Below is a small trained network, with its code and all its weights. Each question gives an input and a target symbol and asks what happens when units are switched off, that is, made to give their printed mean instead of their output.

import numpy as np


def w(rows, s, z=0):
    codes = np.array(rows[::2]) - 128.0
    scale = np.full(codes.shape[1], s)
    scale[-1] = z or s
    return codes * scale


def norm(h):
    return h / np.sqrt((h * h).mean(-1, keepdims=True) + 1e-5)


def f(y):
    return np.maximum(y, 0)


def softmax(a):
    e = np.exp(a - a.max(-1, keepdims=True))
    return e / e.sum(-1, keepdims=True)


def log_softmax(a):
    a = a - a.max(-1, keepdims=True)
    return a - np.log(np.exp(a).sum(-1, keepdims=True))


def net(x, mask):
    ids = ['ΓΔΞΠΩαβζημστφ'.index(c) for c in x.split()]
    T = len(ids)
    res = E[ids] + P[:T]
    u = 0
    for l in range(3):
        q, k, v = (norm(res) @ M[l].T for M in (Q, K, V))
        z = softmax(np.where(np.tri(T) > 0, q @ k.T / 2**0.5, -1e9)) @ v
        res = res + np.where(mask[u], z, O[l][:, -1]) @ O[l][:, :-1]
        u += 1
        y = f(norm(res) @ A[l][:, :-1].T + A[l][:, -1])
        res = res + np.where(mask[u : u + 8], y, B[l][:, -1]) @ B[l][:, :-1]
        u += 8
    return log_softmax(norm(res)[-1] @ U[:, :-1].T + U[:, -1])


Q, K, V, O, A, B = {}, {}, {}, {}, {}, {}
E = w([
[167,154,146,151,66,65,124,107],'Γ',
[185,127,133,146,59,84,53,112],'Δ',
[212,246,167,86,128,93,24,191],'Ξ',
[102,136,231,101,83,150,134,196],'Π',
[159,122,218,120,86,102,72,147],'Ω',
[125,146,253,150,106,147,134,94],'α',
[104,197,103,113,74,154,58,92],'β',
[127,113,131,167,36,238,129,141],'ζ',
[74,175,89,109,70,154,82,123],'η',
[40,98,121,196,91,108,78,134],'μ',
[78,113,102,63,108,110,127,206],'σ',
[195,102,149,36,146,179,132,134],'τ',
[153,52,99,111,103,176,43,136],'φ',
],0.0049)
P = w([
[185,228,170,208,105,175,92,252],'0',
[185,206,146,186,98,163,92,227],'1',
[176,192,141,175,100,155,95,213],'2',
[167,181,140,149,100,152,92,201],'3',
[156,169,142,137,99,144,95,183],'4',
[143,157,143,119,106,142,92,172],'5',
[132,145,141,106,105,141,92,163],'6',
[120,139,137,83,110,137,91,145],'7',
[112,125,138,76,113,134,92,132],'8',
[101,116,140,62,115,135,96,118],'9',
[90,103,137,58,109,115,98,98],'10',
[83,87,130,42,106,120,104,80],'11',
[80,77,132,38,104,118,104,70],'12',
[67,68,139,16,105,107,104,58],'13',
],0.0035)
Q[0] = w([
[93,118,129,82,98,138,75,173],'L0H1',
[137,117,194,71,2,161,3,122],'L0H1',
],0.0083)
K[0] = w([
[144,4,124,68,117,149,171,58],'L0H1',
[53,3,98,43,129,111,130,22],'L0H1',
],0.0055)
V[0] = w([
[251,159,239,13,122,157,167,102],'L0H1',
[110,176,223,238,45,106,93,98],'L0H1',
],0.0022)
O[0] = w([
[223,122,151,64,110,109,253,75,213],'L0H1',
[108,129,194,61,215,146,102,79,251],'L0H1',
],0.0046,0.0012)
A[0] = w([
[60,23,194,197,80,68,131,139,223],'L0N1',
[197,74,125,180,77,133,59,142,109],'L0N2',
[153,169,94,88,99,79,94,55,2],'L0N3',
[24,133,156,252,121,49,106,145,132],'L0N4',
[160,118,145,83,125,113,111,137,68],'L0N5',
[124,177,78,165,98,165,175,110,84],'L0N6',
[148,71,176,168,180,250,106,84,235],'L0N7',
[151,123,72,179,118,157,93,126,110],'L0N8',
],0.0026,0.00092)
B[0] = w([
[73,185,124,109,170,119,170,144,225],'L0N1',
[80,117,145,138,168,76,127,106,254],'L0N2',
[160,161,103,115,173,148,154,149,207],'L0N3',
[182,166,121,88,141,114,253,94,173],'L0N4',
[146,149,113,116,154,110,110,110,205],'L0N5',
[131,149,123,144,109,95,163,134,141],'L0N6',
[102,125,150,137,56,80,108,135,219],'L0N7',
[104,131,128,158,109,96,112,141,163],'L0N8',
],0.0039,0.0016)
Q[1] = w([
[201,37,63,195,241,125,207,121],'L1H1',
[40,138,2,241,217,164,144,171],'L1H1',
],0.0074)
K[1] = w([
[254,218,185,160,152,136,113,156],'L1H1',
[158,156,157,225,174,93,98,225],'L1H1',
],0.0061)
V[1] = w([
[97,44,185,153,111,106,176,140],'L1H1',
[92,137,107,152,78,254,157,119],'L1H1',
],0.0041)
O[1] = w([
[206,100,156,155,239,197,127,153,3],'L1H1',
[139,182,142,153,72,252,111,67,206],'L1H1',
],0.0041,0.0011)
A[1] = w([
[155,132,201,201,118,106,190,99,87],'L1N1',
[171,170,242,152,155,166,104,85,190],'L1N2',
[47,103,72,149,105,191,141,98,175],'L1N3',
[134,7,98,106,131,90,103,187,118],'L1N4',
[142,48,67,85,216,199,156,59,84],'L1N5',
[64,228,9,185,127,169,168,140,253],'L1N6',
[198,171,48,236,53,100,152,84,90],'L1N7',
[125,103,118,225,55,252,186,113,45],'L1N8',
],0.0028,0.0019)
B[1] = w([
[90,143,66,130,74,90,162,118,147],'L1N1',
[117,131,100,219,135,69,158,103,255],'L1N2',
[176,115,179,131,151,64,121,166,189],'L1N3',
[182,140,182,197,150,159,148,124,168],'L1N4',
[33,153,76,109,97,59,162,131,132],'L1N5',
[183,130,191,111,124,4,167,98,216],'L1N6',
[198,91,8,110,98,109,151,148,153],'L1N7',
[196,199,133,192,197,37,109,202,158],'L1N8',
],0.0033,0.0025)
Q[2] = w([
[192,51,42,251,239,255,189,126],'L2H1',
[139,123,175,75,13,64,158,208],'L2H1',
],0.0065)
K[2] = w([
[203,229,152,241,143,146,117,154],'L2H1',
[90,2,111,99,143,174,106,65],'L2H1',
],0.0063)
V[2] = w([
[110,21,88,119,94,131,86,234],'L2H1',
[34,152,50,2,174,87,185,195],'L2H1',
],0.0026)
O[2] = w([
[164,57,139,180,95,102,100,130,253],'L2H1',
[162,212,170,253,98,106,134,187,186],'L2H1',
],0.0049,0.00079)
A[2] = w([
[39,199,153,178,198,101,105,104,180],'L2N1',
[62,105,184,193,165,90,216,48,159],'L2N2',
[190,152,37,140,164,52,57,49,242],'L2N3',
[212,205,141,103,77,122,159,174,104],'L2N4',
[144,80,53,137,71,139,86,125,123],'L2N5',
[83,105,157,136,124,147,34,154,8],'L2N6',
[86,61,159,91,95,138,140,219,136],'L2N7',
[167,139,123,82,145,252,105,23,132],'L2N8',
],0.0039,0.0015)
B[2] = w([
[89,29,41,131,168,180,163,103,195],'L2N1',
[219,126,50,112,126,180,67,151,168],'L2N2',
[144,91,163,109,88,220,176,169,236],'L2N3',
[72,69,70,146,185,110,164,80,254],'L2N4',
[86,127,69,86,158,145,107,160,164],'L2N5',
[60,34,71,143,187,116,174,83,161],'L2N6',
[202,166,102,136,115,188,104,137,178],'L2N7',
[181,113,156,254,113,71,105,105,165],'L2N8',
],0.0042,0.0036)
U = w([
[170,131,69,114,123,102,255,104,131],'Γ',
[170,182,176,75,194,83,89,153,251],'Δ',
[208,108,142,91,209,147,189,91,72],'Ξ',
[139,160,106,127,124,82,125,215,140],'Π',
[174,48,96,91,89,138,58,162,129],'Ω',
[107,143,212,101,135,212,189,185,148],'α',
[179,152,168,186,141,195,109,49,114],'β',
[66,75,78,130,190,195,82,142,172],'ζ',
[133,152,117,241,89,111,120,170,246],'η',
[93,85,217,127,164,27,114,107,28],'μ',
[64,204,102,113,61,151,106,87,62],'σ',
[70,101,72,157,212,92,160,128,42],'τ',
[48,200,114,77,81,111,127,104,23],'φ',
],0.0085,0.0019)

Each question gives the input, a string of symbols that net reads in full, and the target symbol t.
The units are the heads (2 rows each of Q, K, V and O) and the neurons (one row each of A and B). Each row of codes is followed by its name. A weight is (code - 128) times the scale printed after its matrix; where a second scale follows, it is the last column's (O, A, B and U).
mask holds one flag per unit, layer by layer, with each layer's heads first. A switched-off unit (its flag False) gives its mean, the last column of its rows in O or B, instead of its output. The means were averaged over made-up inputs and are rounded, as every weight is.
A unit's drop is (log p(t) with every unit on - log p(t) with that unit switched off) / (log p(t) with every unit on - log p(t) with every unit switched off).
The circuit of an input: a set's keep is (log p(t) with only the set's units on - log p(t) with every unit switched off) / (log p(t) with every unit on - log p(t) with every unit switched off). Starting from the 12 units with the biggest drops (on a tie, the unit counted first), units are removed one at a time, each time the one whose removal leaves the highest keep (on an exact tie, the one counted first), for as long as the keep stays at least 0.8.
units of the circuit, in order: the units of the circuit, biggest drop first
k most important neurons: the k neurons with the biggest drops, biggest first
top k neurons in layer l: the k neurons of layer l with the biggest drops, biggest first
input Ω φ β Ω η Γ σ Π σ Γ μ Ω, target ζ: units of the circuit, in order : L0H1; L2N1; L1N6
input Δ Γ μ, target τ: units of the circuit, in order : L2N1; L0H1; L0N4
input β Ξ ζ Γ σ Δ ζ Ξ μ ζ Δ α α, target β: top 3 neurons in layer 2 : L2N2; L2N8; L2N4
input σ ζ σ Π, target η: units of the circuit, in order : L2H1; L1N2
input τ Γ Ω Ω Δ μ Δ η Δ Π Γ τ Ξ, target Γ: units of the circuit, in order : L0H1
input Π Γ Δ, target Ω: 2 most important neurons : L2N3; L1N6
input τ φ Ξ α Ξ μ, target ζ: units of the circuit, in order : L0H1; L2N1
input Ξ ζ Δ, target β: units of the circuit, in order : L1H1; L0H1
input σ Δ Ω σ Γ μ Δ β, target ζ: 2 most important neurons : L2N1; L2N6
input φ β Ω Γ η μ Δ η Δ Γ μ φ μ Ξ, target Ω: 2 most important neurons : L2N3; L0N1
input Ω Ξ α, target Ξ: units of the circuit, in order : L0H1; L2H1
input Π β Ω Ξ τ φ η τ ζ, target Γ: top 2 neurons in layer 1 : L1N8; L1N4
input Ω Δ τ Ω Π, target Γ: units of the circuit, in order : L0H1; L2N4
input η Π φ Δ Δ Π Ω Γ φ Γ Ξ, target Ω: units of the circuit, in order : L2H1; L0H1
input α Γ Δ Γ Δ σ σ μ ζ, target η: units of the circuit, in order : L2H1; L1N8
input ζ Δ Δ ζ, target β: units of the circuit, in order : L1H1; L0H1; L2N8
input η Γ ζ Ξ ζ σ σ Ω, target η: units of the circuit, in order : L2H1
input ζ φ Δ Π μ Δ τ Ξ σ Δ Ξ φ α, target Ω: units of the circuit, in order : L2N2; L2H1; L0H1
input μ α Π Δ φ σ, target Ω: 2 most important neurons : L2N7; L0N2
input φ β ζ Π μ Ξ, target ζ: 2 most important neurons : L2N1; L2N6
input τ μ φ, target ζ: 4 most important neurons : L2N6; L0N2; L2N5; L1N6
input σ Γ ζ Γ ζ τ σ, target Γ: top neuron in layer 1 : L1N4
input Δ Γ φ φ ζ Δ Δ Γ ζ α, target β: 2 most important neurons : L2N8; L2N2
input ζ Δ ζ β, target β: 2 most important neurons : L2N8; L0N7
input σ α σ Γ α τ φ μ φ Δ η, target Ω: top 3 neurons in layer 1 : L1N3; L1N6; L1N2
input μ φ Ω, target Ω: top 2 neurons in layer 1 : L1N6; L1N4
